Below is a small trained network, with its code and all its weights. Each question gives an input and a target symbol and asks what happens when units are switched off, that is, made to give their printed mean instead of their output.

import numpy as np


def w(rows, s, z=0):
    codes = np.array(rows[::2]) - 128.0
    scale = np.full(codes.shape[1], s)
    scale[-1] = z or s
    return codes * scale


def f(y):
    return y / 2 * (1 + np.tanh(0.7978845608 * (y + 0.044715 * y**3)))


def softmax(a):
    e = np.exp(a - a.max(-1, keepdims=True))
    return e / e.sum(-1, keepdims=True)


def log_softmax(a):
    a = a - a.max(-1, keepdims=True)
    return a - np.log(np.exp(a).sum(-1, keepdims=True))


def net(x, mask):
    ids = ['ΞΠΣΦαβδεζηθμτψω'.index(c) for c in x.split()]
    T = len(ids)
    res = E[ids] + P[:T]
    r = res
    for j in range(2):
        rows = slice(2 * j, 2 * j + 2)
        q, k, v = (r @ M[0][rows].T for M in (Q, K, V))
        z = softmax(np.where(np.tri(T) > 0, q @ k.T / 2**0.5, -1e9)) @ v
        o = O[0][rows]
        res = res + np.where(mask[j], z, o[:, -1]) @ o[:, :-1]
    y = f(res @ A[0][:, :-1].T + A[0][:, -1])
    res = res + np.where(mask[2:10], y, B[0][:, -1]) @ B[0][:, :-1]
    return log_softmax(res[-1] @ U[:, :-1].T + U[:, -1])


Q, K, V, O, A, B = {}, {}, {}, {}, {}, {}
E = w([
[112,96,178],'Ξ',
[179,118,201],'Π',
[1,128,94],'Σ',
[100,120,170],'Φ',
[87,94,175],'α',
[151,136,182],'β',
[187,131,186],'δ',
[148,145,158],'ε',
[85,214,66],'ζ',
[107,97,190],'η',
[138,147,155],'θ',
[154,144,163],'μ',
[125,165,144],'τ',
[173,111,206],'ψ',
[250,145,211],'ω',
],0.0087)
P = w([
[135,190,210],'0',
[115,66,171],'1',
[48,171,152],'2',
[218,120,89],'3',
[126,249,116],'4',
[123,42,80],'5',
[40,136,115],'6',
[225,98,47],'7',
],0.011)
Q[0] = w([
[118,62,73],'h1',
[176,85,52],'h1',
[56,60,163],'h2',
[191,53,6],'h2',
],0.011)
K[0] = w([
[157,117,109],'h1',
[153,58,78],'h1',
[173,212,135],'h2',
[178,3,54],'h2',
],0.017)
V[0] = w([
[87,240,54],'h1',
[160,28,179],'h1',
[255,185,152],'h2',
[71,63,192],'h2',
],0.0092)
O[0] = w([
[208,39,135,213],'h1',
[96,176,161,19],'h1',
[248,232,95,254],'h2',
[57,122,157,162],'h2',
],0.012,0.0016)
A[0] = w([
[55,50,146,253],'n1',
[120,134,168,80],'n2',
[92,77,178,109],'n3',
[69,97,149,13],'n4',
[226,164,75,149],'n5',
[161,202,241,102],'n6',
[2,244,118,236],'n7',
[66,113,162,63],'n8',
],0.0073,0.005)
B[0] = w([
[164,180,242,225],'n1',
[119,124,118,111],'n2',
[141,227,94,137],'n3',
[117,173,49,116],'n4',
[129,28,107,254],'n5',
[97,30,2,194],'n6',
[247,176,154,238],'n7',
[139,156,84,121],'n8',
],0.0055,0.005)
U = w([
[186,142,200,236],'Ξ',
[74,116,98,254],'Π',
[67,87,82,163],'Σ',
[116,4,118,140],'Φ',
[112,153,168,45],'α',
[126,131,145,53],'β',
[114,144,153,58],'δ',
[125,167,132,54],'ε',
[57,87,206,143],'ζ',
[105,170,162,86],'η',
[112,122,127,51],'θ',
[131,168,63,58],'μ',
[116,131,121,58],'τ',
[117,167,120,61],'ψ',
[114,147,100,107],'ω',
],0.011,0.0074)

Each question gives the input, a string of symbols that net reads in full, and the target symbol t.
The units are the heads (2 rows each of Q, K, V and O) and the neurons (one row each of A and B). Each row of codes is followed by its name. A weight is (code - 128) times the scale printed after its matrix; where a second scale follows, it is the last column's (O, A, B and U).
mask holds one flag per unit, heads first, then neurons. A switched-off unit (its flag False) gives its mean, the last column of its rows in O or B, instead of its output. The means were averaged over made-up inputs and are rounded, as every weight is.
A unit's drop is (log p(t) with every unit on - log p(t) with that unit switched off) / (log p(t) with every unit on - log p(t) with every unit switched off).
The circuit of an input: a set's keep is (log p(t) with only the set's units on - log p(t) with every unit switched off) / (log p(t) with every unit on - log p(t) with every unit switched off). Starting from all 10 units, units are removed one at a time, each time the one whose removal leaves the highest keep (on an exact tie, the one counted first), for as long as the keep stays at least 0.8.
units of the circuit, in order: the units of the circuit, biggest drop first
unit that matters most: the unit with the biggest drop
k most important neurons: the k neurons with the biggest drops, biggest first
heads that matter: for each layer, one digit per head in row order, 1 if its drop is at least 0.15 and else 0, layers parted by /
drop when u is switched off: that unit's drop, to one decimal
input ζ τ Φ Σ ζ Σ β, target Φ: heads that matter	11
input ζ ε ζ ζ θ, target Φ: units of the circuit, in order	(h1; n5)
input β Σ ζ Σ ω Σ ζ ζ, target ζ: units of the circuit, in order	(h2; n1)
input ω ω β ζ η ζ ζ ω, target Φ: unit that matters most	n5
input θ θ ζ Φ τ Σ μ μ, target ζ: heads that matter	01
input ζ ζ ζ ψ, target Φ: 3 most important neurons	(n5; n1; n7)
input η ζ Φ Σ ψ Σ Σ β, target ζ: heads that matter	01
input Π ω ψ ζ Σ ζ ζ ζ, target Φ: heads that matter	10
input δ ζ ζ ζ ω Σ Σ δ, target ζ: 2 most important neurons	(n1; n7)
input τ ζ η ζ ζ ζ Σ, target Φ: heads that matter	11
input Σ ζ μ ζ δ ζ θ ζ, target Φ: heads that matter	10
input ζ δ Σ Σ δ, target ζ: 2 most important neurons	(n7; n1)
input Σ Π θ Σ Σ α Π, target ζ: 2 most important neurons	(n7; n1)
input ζ ζ ω, target Φ: unit that matters most	h1
input Σ ζ Σ, target ζ: drop when h2 is switched off	1.0
input Σ Σ Σ, target ζ: drop when h1 is switched off	0.7
input ζ ψ ζ η η, target Φ: drop when h1 is switched off	0.8
